Below are the code and all the weights of a small trained network. Each question names an input and a class and asks about switching units off, where a switched-off unit gives its printed mean instead of its output.

import numpy as np


def w(rows, s, z=0):
    codes = np.array(rows[::2]) - 128.0
    scale = np.full(codes.shape[1], s)
    scale[-1] = z or s
    return codes * scale


def norm(h):
    return h / np.sqrt((h * h).mean(-1, keepdims=True) + 1e-5)


def f(y):
    return np.maximum(y, 0)


def log_softmax(a):
    a = a - a.max(-1, keepdims=True)
    return a - np.log(np.exp(a).sum(-1, keepdims=True))


def net(x, mask):
    res = np.array(x, float).reshape(1, 4) / 4 @ E
    u = 0
    for l in range(2):
        y = f(norm(res) @ A[l][:, :-1].T + A[l][:, -1])
        res = res + np.where(mask[u : u + 8], y, B[l][:, -1]) @ B[l][:, :-1]
        u += 8
    return log_softmax(norm(res)[-1] @ U[:, :-1].T + U[:, -1])


A, B = {}, {}
E = w([
[162,89,141,49,157,29,95,137],'x0',
[83,67,186,145,140,132,106,4],'x1',
[22,24,37,204,83,55,214,123],'x2',
[22,153,117,178,168,109,5,214],'x3',
],0.0031)
A[0] = w([
[53,76,236,94,124,174,83,54,94],'0.n0',
[173,155,172,113,153,151,72,134,53],'0.n1',
[174,143,176,163,102,151,188,126,118],'0.n2',
[146,213,105,105,181,130,184,220,122],'0.n3',
[93,174,35,105,153,127,81,82,1],'0.n4',
[140,88,151,70,165,47,85,135,55],'0.n5',
[53,145,149,110,159,121,40,141,78],'0.n6',
[88,194,158,219,125,254,183,123,48],'0.n7',
],0.0074,0.0086)
B[0] = w([
[117,42,235,102,143,183,192,204,214],'0.n0',
[198,197,134,198,9,171,140,109,183],'0.n1',
[108,167,67,83,198,123,77,112,182],'0.n2',
[97,17,207,108,118,170,156,138,255],'0.n3',
[21,7,150,1,199,233,27,11,128],'0.n4',
[93,118,136,87,26,38,41,36,173],'0.n5',
[87,190,55,110,200,160,124,97,219],'0.n6',
[125,71,82,128,20,79,2,50,211],'0.n7',
],0.008,0.0044)
A[1] = w([
[75,186,68,199,190,186,56,151,145],'1.n0',
[94,93,88,209,148,1,179,140,43],'1.n1',
[190,145,101,87,183,117,183,18,22],'1.n2',
[148,146,164,89,106,29,97,110,45],'1.n3',
[126,119,71,84,101,148,128,213,214],'1.n4',
[160,132,123,54,113,47,133,137,56],'1.n5',
[222,136,179,136,160,71,132,203,31],'1.n6',
[237,225,199,167,92,152,89,135,3],'1.n7',
],0.0084,0.005)
B[1] = w([
[160,168,123,74,140,39,157,115,252],'1.n0',
[223,168,95,145,97,243,118,185,217],'1.n1',
[38,244,106,83,213,23,98,181,162],'1.n2',
[177,94,84,187,26,131,80,37,172],'1.n3',
[86,96,196,119,188,113,138,33,252],'1.n4',
[71,151,141,160,134,102,44,76,165],'1.n5',
[81,90,145,204,177,129,100,158,137],'1.n6',
[133,99,1,173,113,165,203,186,196],'1.n7',
],0.0093,0.0047)
U = w([
[93,78,84,135,2,66,27,15,202],'0',
[44,5,243,70,183,189,216,139,170],'1',
[36,248,57,6,239,25,151,132,180],'2',
[224,175,2,175,86,245,204,193,156],'3',
[110,94,153,75,117,118,148,69,167],'4',
[106,238,238,217,41,31,204,236,2],'5',
[94,214,233,237,47,8,197,244,2],'6',
],0.01,0.0089)

Each question gives the input, the list of numbers given to net, and the class t.
The units are the neurons (one row each of A and B). Each row of codes is followed by its name. A weight is (code - 128) times the scale printed after its matrix; where a second scale follows, it is the last column's (A, B and U).
mask holds one flag per neuron, layer by layer. A switched-off neuron (its flag False) gives its mean, the last column of its row in B, instead of its output. The means were averaged over made-up inputs and are rounded, as every weight is.
A unit's drop is (log p(t) with every unit on - log p(t) with that unit switched off) / (log p(t) with every unit on - log p(t) with every unit switched off).
The circuit of an input: a set's keep is (log p(t) with only the set's units on - log p(t) with every unit switched off) / (log p(t) with every unit on - log p(t) with every unit switched off). Starting from the 12 units with the biggest drops (on a tie, the unit counted first), units are removed one at a time, each time the one whose removal leaves the highest keep (on an exact tie, the one counted first), for as long as the keep stays at least 0.8.
units of the circuit, in order: the units of the circuit, biggest drop first
unit that matters most: the unit with the biggest drop
top k neurons: the k neurons with the biggest drops, biggest first
top k neurons in layer l: the k neurons of layer l with the biggest drops, biggest first
drop when u is switched off: that unit's drop, to one decimal
input [3,-6,4,-8], class 2: top 2 neurons	[1.n2; 0.n0]
input [3,-8,-8,-2], class 1: top 2 neurons in layer 0	[0.n3; 0.n7]
input [2,5,-6,-2], class 3: unit that matters most	0.n1
input [6,3,8,4], class 3: units of the circuit, in order	[1.n1; 0.n7]
input [5,6,-3,8], class 2: top 2 neurons	[0.n6; 0.n3]
input [6,-3,-7,6], class 3: top 2 neurons	[0.n1; 1.n7]
input [-5,4,8,-8], class 2: top 3 neurons in layer 0	[0.n2; 0.n3; 0.n0]
input [6,-1,8,-4], class 3: top 2 neurons	[1.n1; 0.n7]
input [6,5,-8,5], class 3: top 2 neurons	[0.n1; 1.n7]
input [-3,7,-6,-7], class 1: top 3 neurons	[0.n0; 0.n6; 1.n0]
input [-4,4,-6,6], class 2: top 4 neurons	[0.n6; 1.n0; 0.n3; 1.n1]
input [4,5,-1,8], class 2: top 2 neurons in layer 0	[0.n6; 0.n3]
input [-5,1,-8,8], class 2: top 2 neurons	[0.n6; 1.n0]
input [-7,-5,-5,-8], class 2: top 2 neurons in layer 1	[1.n2; 1.n3]
input [-3,-2,-8,-3], class 3: units of the circuit, in order	[1.n7]
input [-5,-2,-6,-6], class 2: top 2 neurons	[0.n2; 1.n2]
input [7,-4,8,7], class 3: top 2 neurons	[1.n1; 0.n7]
input [-5,-1,-2,-5], class 0: top 2 neurons	[0.n7; 0.n6]
input [-2,5,7,-3], class 3: top 2 neurons in layer 1	[1.n1; 1.n4]
input [1,6,1,4], class 1: units of the circuit, in order	[0.n0]
input [0,-4,5,-5], class 2: top 4 neurons	[0.n0; 0.n2; 1.n2; 0.n3]
input [4,-6,-6,5], class 1: top 3 neurons	[0.n3; 1.n4; 1.n1]
input [3,-8,8,0], class 1: top 2 neurons in layer 1	[1.n4; 1.n7]
input [-1,1,5,-3], class 3: top 2 neurons	[1.n1; 0.n6]
input [-4,5,-4,-5], class 1: top 4 neurons in layer 0	[0.n0; 0.n6; 0.n5; 0.n1]
input [-1,-7,-4,-7], class 1: top 2 neurons	[0.n3; 0.n6]
input [5,-8,6,1], class 1: unit that matters most	1.n4
input [3,-8,-2,-7], class 1: top 2 neurons in layer 0	[0.n3; 0.n6]
input [2,0,-3,-7], class 2: drop when 1.n2 is switched off	0.1
